Below are the code and all the weights of a small trained network. Each question names an input and a class and asks about switching units off, where a switched-off unit gives its printed mean instead of its output.

import numpy as np


def w(rows, s, z=0):
    codes = np.array(rows[::2]) - 128.0
    scale = np.full(codes.shape[1], s)
    scale[-1] = z or s
    return codes * scale


def norm(h):
    return h / np.sqrt((h * h).mean(-1, keepdims=True) + 1e-5)


def f(y):
    return np.maximum(y, 0)


def log_softmax(a):
    a = a - a.max(-1, keepdims=True)
    return a - np.log(np.exp(a).sum(-1, keepdims=True))


def net(x, mask):
    res = np.array(x, float).reshape(1, 4) / 4 @ E
    u = 0
    for l in range(2):
        y = f(norm(res) @ A[l][:, :-1].T + A[l][:, -1])
        res = res + np.where(mask[u : u + 16], y, B[l][:, -1]) @ B[l][:, :-1]
        u += 16
    return log_softmax(norm(res)[-1] @ U[:, :-1].T + U[:, -1])


A, B = {}, {}
E = w([
[192,157,119,167,152],'x0',
[188,56,254,160,183],'x1',
[133,200,158,192,22],'x2',
[183,77,109,234,142],'x3',
],0.0092)
A[0] = w([
[139,184,171,136,86,111],'L0N1',
[127,189,201,153,65,68],'L0N2',
[117,139,119,77,158,64],'L0N3',
[117,154,128,108,111,99],'L0N4',
[31,139,97,47,94,1],'L0N5',
[45,139,91,89,74,72],'L0N6',
[133,160,163,139,99,90],'L0N7',
[80,163,119,1,145,122],'L0N8',
[120,200,25,124,105,59],'L0N9',
[87,125,104,80,101,25],'L0N10',
[94,133,91,122,122,105],'L0N11',
[125,138,145,141,113,75],'L0N12',
[102,147,121,138,94,83],'L0N13',
[114,60,135,147,144,84],'L0N14',
[87,165,121,90,86,45],'L0N15',
[121,139,127,135,137,85],'L0N16',
],0.024,0.0056)
B[0] = w([
[98,134,173,143,69,186],'L0N1',
[152,149,215,137,68,206],'L0N2',
[153,60,98,153,82,167],'L0N3',
[127,143,126,120,195,154],'L0N4',
[50,228,212,53,231,217],'L0N5',
[41,201,168,131,176,204],'L0N6',
[118,118,164,148,88,164],'L0N7',
[128,117,90,11,67,249],'L0N8',
[90,143,3,208,110,209],'L0N9',
[75,167,172,96,172,169],'L0N10',
[86,153,141,155,142,161],'L0N11',
[125,115,146,142,111,141],'L0N12',
[204,80,105,79,107,156],'L0N13',
[154,107,132,146,209,176],'L0N14',
[100,174,158,95,224,180],'L0N15',
[124,121,117,127,125,128],'L0N16',
],0.04,0.016)
A[1] = w([
[206,60,93,4,97,63],'L1N1',
[126,165,141,100,162,19],'L1N2',
[160,151,150,66,130,105],'L1N3',
[134,138,94,130,127,2],'L1N4',
[135,103,111,90,115,126],'L1N5',
[151,81,130,138,171,128],'L1N6',
[161,84,137,147,140,109],'L1N7',
[165,118,161,143,107,78],'L1N8',
[116,136,126,109,136,102],'L1N9',
[133,128,152,86,119,116],'L1N10',
[138,110,127,141,141,60],'L1N11',
[121,116,145,99,119,70],'L1N12',
[141,143,43,220,134,98],'L1N13',
[184,53,130,181,223,121],'L1N14',
[143,126,43,166,108,63],'L1N15',
[177,122,183,184,76,35],'L1N16',
],0.026,0.0028)
B[1] = w([
[140,1,75,112,106,193],'L1N1',
[101,131,128,84,108,179],'L1N2',
[128,115,94,182,140,181],'L1N3',
[126,150,129,137,95,134],'L1N4',
[102,75,126,144,152,151],'L1N5',
[166,114,124,99,146,184],'L1N6',
[172,176,131,81,74,170],'L1N7',
[143,126,151,131,94,165],'L1N8',
[110,109,135,115,134,156],'L1N9',
[121,109,91,165,145,173],'L1N10',
[150,143,127,110,112,146],'L1N11',
[116,104,110,166,156,155],'L1N12',
[174,142,57,195,93,175],'L1N13',
[203,161,140,101,207,249],'L1N14',
[111,161,85,199,148,153],'L1N15',
[149,87,193,159,107,201],'L1N16',
],0.054,0.016)
U = w([
[223,156,148,79,194,166],'0',
[124,174,59,217,104,67],'1',
[144,107,245,171,47,89],'2',
[112,7,94,71,119,50],'3',
[21,203,161,50,165,254],'4',
],0.019,0.0028)

Each question gives the input, the list of numbers given to net, and the class t.
The units are the neurons (one row each of A and B). Each row of codes is followed by its name. A weight is (code - 128) times the scale printed after its matrix; where a second scale follows, it is the last column's (A, B and U).
mask holds one flag per neuron, layer by layer. A switched-off neuron (its flag False) gives its mean, the last column of its row in B, instead of its output. The means were averaged over made-up inputs and are rounded, as every weight is.
A unit's drop is (log p(t) with every unit on - log p(t) with that unit switched off) / (log p(t) with every unit on - log p(t) with every unit switched off).
The circuit of an input: a set's keep is (log p(t) with only the set's units on - log p(t) with every unit switched off) / (log p(t) with every unit on - log p(t) with every unit switched off). Starting from the 12 units with the biggest drops (on a tie, the unit counted first), units are removed one at a time, each time the one whose removal leaves the highest keep (on an exact tie, the one counted first), for as long as the keep stays at least 0.8.
circuit, biggest first: the units of the circuit, biggest drop first
k most important neurons: the k neurons with the biggest drops, biggest first
k most important neurons of layer l: the k neurons of layer l with the biggest drops, biggest first
drop when u is switched off: that unit's drop, to one decimal
input [1,0,-4,-5], class 3: 2 most important neurons of layer 0 => L0N8; L0N3
input [-4,5,-3,-8], class 3: circuit, biggest first => L0N8; L1N1
input [2,2,0,-6], class 3: circuit, biggest first => L0N8; L1N1
input [2,-3,7,0], class 2: circuit, biggest first => L0N2
input [-3,-8,7,5], class 1: 2 most important neurons of layer 0 => L0N9; L0N8
input [2,-5,8,1], class 1: 2 most important neurons => L0N9; L0N5
input [-1,-2,-3,4], class 1: 2 most important neurons of layer 0 => L0N5; L0N15
input [3,7,-8,-3], class 3: 3 most important neurons => L1N1; L0N6; L0N9
input [-5,3,-6,-6], class 3: circuit, biggest first => L0N8; L1N1
input [4,-7,-2,1], class 1: 2 most important neurons => L0N9; L1N13
input [-4,4,-2,-7], class 3: 2 most important neurons => L0N8; L1N1
input [7,-5,2,-3], class 1: 2 most important neurons => L0N9; L1N13
input [8,-1,-4,-4], class 3: drop when L0N8 is switched off => 0.1
input [5,-8,5,3], class 1: circuit, biggest first => L0N9
input [-8,0,6,2], class 2: drop when L0N6 is switched off => -0.1
